Below is a small trained network, with its code and all its weights. Each question gives an input and a class and asks what happens when units are switched off, that is, made to give their printed mean instead of their output.

import numpy as np


def w(rows, s, z=0):
    codes = np.array(rows[::2]) - 128.0
    scale = np.full(codes.shape[1], s)
    scale[-1] = z or s
    return codes * scale


def norm(h):
    return h / np.sqrt((h * h).mean(-1, keepdims=True) + 1e-5)


def f(y):
    return np.maximum(y, 0)


def log_softmax(a):
    a = a - a.max(-1, keepdims=True)
    return a - np.log(np.exp(a).sum(-1, keepdims=True))


def net(x, mask):
    res = np.array(x, float).reshape(1, 2) / 4 @ E
    u = 0
    for l in range(3):
        y = f(norm(res) @ A[l][:, :-1].T + A[l][:, -1])
        res = res + np.where(mask[u : u + 10], y, B[l][:, -1]) @ B[l][:, :-1]
        u += 10
    return log_softmax(norm(res)[-1] @ U[:, :-1].T + U[:, -1])


A, B = {}, {}
E = w([
[130,110,9,111,96,108,127,154],'x0',
[227,98,124,118,93,115,126,102],'x1',
],0.012)
A[0] = w([
[188,122,196,126,121,128,114,131,61],'0.n0',
[107,126,163,145,124,139,107,128,8],'0.n1',
[249,143,66,154,153,139,148,125,125],'0.n2',
[111,126,141,113,124,115,124,128,7],'0.n3',
[3,149,51,146,160,130,146,153,57],'0.n4',
[132,120,130,132,138,117,137,144,55],'0.n5',
[192,131,192,138,131,132,114,111,41],'0.n6',
[205,125,200,133,133,145,114,107,13],'0.n7',
[9,153,231,144,168,134,146,122,60],'0.n8',
[127,147,132,122,129,133,128,146,36],'0.n9',
],0.019,0.0018)
B[0] = w([
[101,160,136,150,152,139,118,98,204],'0.n0',
[149,114,178,120,122,112,159,124,156],'0.n1',
[168,61,112,136,111,77,186,148,221],'0.n2',
[143,127,129,126,129,127,132,128,133],'0.n3',
[47,253,131,138,136,185,54,117,246],'0.n4',
[132,130,131,125,136,123,130,130,128],'0.n5',
[129,157,105,150,164,155,123,79,208],'0.n6',
[129,163,106,163,161,149,106,74,221],'0.n7',
[188,24,163,101,104,63,189,139,254],'0.n8',
[170,127,127,162,140,136,130,152,132],'0.n9',
],0.028,0.019)
A[1] = w([
[199,37,62,83,12,5,180,199,251],'1.n0',
[159,123,141,166,120,133,127,94,129],'1.n1',
[140,73,178,84,70,50,152,130,92],'1.n2',
[169,65,79,143,64,95,179,239,37],'1.n3',
[164,34,201,17,36,39,169,174,29],'1.n4',
[215,44,117,65,109,111,190,130,48],'1.n5',
[154,34,131,84,105,138,141,202,61],'1.n6',
[157,110,135,111,150,162,92,155,52],'1.n7',
[190,63,140,83,92,169,144,192,16],'1.n8',
[124,112,122,115,158,168,149,150,58],'1.n9',
],0.021,0.002)
B[1] = w([
[198,101,172,15,50,112,80,104,252],'1.n0',
[70,84,138,133,87,93,113,96,161],'1.n1',
[140,128,90,184,158,136,166,176,197],'1.n2',
[144,112,107,92,133,16,99,27,193],'1.n3',
[154,104,115,207,132,177,164,202,230],'1.n4',
[87,226,105,84,105,136,69,182,216],'1.n5',
[56,151,84,189,166,175,156,50,173],'1.n6',
[85,145,252,58,104,98,105,174,128],'1.n7',
[50,134,174,156,207,89,132,77,163],'1.n8',
[116,88,123,134,128,111,127,127,128],'1.n9',
],0.027,0.031)
A[2] = w([
[163,48,158,98,91,203,113,113,139],'2.n0',
[94,92,136,220,159,123,136,5,129],'2.n1',
[150,77,132,148,128,116,177,191,127],'2.n2',
[128,99,128,170,140,144,157,119,86],'2.n3',
[132,101,160,130,168,125,127,115,127],'2.n4',
[187,138,118,92,238,244,113,117,150],'2.n5',
[104,136,174,114,127,119,139,74,57],'2.n6',
[95,8,134,72,160,92,178,146,96],'2.n7',
[150,121,137,78,106,129,114,91,3],'2.n8',
[202,69,143,198,113,81,210,240,79],'2.n9',
],0.028,0.0044)
B[2] = w([
[96,77,125,125,135,177,159,174,161],'2.n0',
[103,112,130,153,219,104,255,46,252],'2.n1',
[140,93,137,137,124,201,120,171,187],'2.n2',
[140,127,180,90,110,108,129,109,160],'2.n3',
[122,151,115,139,108,126,123,112,147],'2.n4',
[135,45,172,105,103,35,209,161,166],'2.n5',
[145,109,19,163,155,143,139,121,164],'2.n6',
[98,197,99,193,149,206,113,136,164],'2.n7',
[179,126,169,139,108,98,108,170,170],'2.n8',
[140,57,149,146,145,197,126,216,250],'2.n9',
],0.027,0.024)
U = w([
[158,52,146,159,120,208,142,244,149],'0',
[122,100,116,161,192,94,232,45,96],'1',
[33,245,120,126,109,154,64,148,5],'2',
[200,110,111,55,48,46,79,120,226],'3',
],0.013,0.0015)

Each question gives the input, the list of numbers given to net, and the class t.
The units are the neurons (one row each of A and B). Each row of codes is followed by its name. A weight is (code - 128) times the scale printed after its matrix; where a second scale follows, it is the last column's (A, B and U).
mask holds one flag per neuron, layer by layer. A switched-off neuron (its flag False) gives its mean, the last column of its row in B, instead of its output. The means were averaged over made-up inputs and are rounded, as every weight is.
A unit's drop is (log p(t) with every unit on - log p(t) with that unit switched off) / (log p(t) with every unit on - log p(t) with every unit switched off).
The circuit of an input: a set's keep is (log p(t) with only the set's units on - log p(t) with every unit switched off) / (log p(t) with every unit on - log p(t) with every unit switched off). Starting from the 12 units with the biggest drops (on a tie, the unit counted first), units are removed one at a time, each time the one whose removal leaves the highest keep (on an exact tie, the one counted first), for as long as the keep stays at least 0.8.
units of the circuit, in order: the units of the circuit, biggest drop first
k most important neurons: the k neurons with the biggest drops, biggest first
top k neurons in layer l: the k neurons of layer l with the biggest drops, biggest first
drop of u: that unit's drop, to one decimal
input [0,-4], class 0: top 2 neurons in layer 0	(0.n8; 0.n7)
input [1,-8], class 2: units of the circuit, in order	(0.n4)
input [1,-7], class 2: 2 most important neurons	(0.n4; 1.n0)
input [8,1], class 3: 2 most important neurons	(0.n7; 0.n6)
input [-2,-5], class 0: 2 most important neurons	(0.n8; 1.n4)
input [7,1], class 3: 3 most important neurons	(0.n7; 0.n6; 0.n0)
input [0,-5], class 0: 3 most important neurons	(0.n8; 0.n7; 0.n6)
input [2,6], class 3: 2 most important neurons	(0.n2; 0.n4)
input [4,4], class 3: 2 most important neurons	(1.n0; 1.n3)
input [8,-1], class 2: 2 most important neurons	(0.n8; 1.n0)
input [3,0], class 2: top 2 neurons in layer 1	(1.n4; 1.n3)
input [2,0], class 2: 2 most important neurons	(0.n8; 1.n4)
input [-2,-4], class 0: 2 most important neurons	(1.n4; 0.n8)
input [-7,-4], class 0: most important neuron	(1.n4)
input [8,4], class 3: drop of 1.n0	0.7
input [8,-2], class 2: drop of 1.n0	0.1
input [3,-7], class 2: drop of 0.n4	1.0
input [-2,-2], class 0: drop of 1.n4	4.4
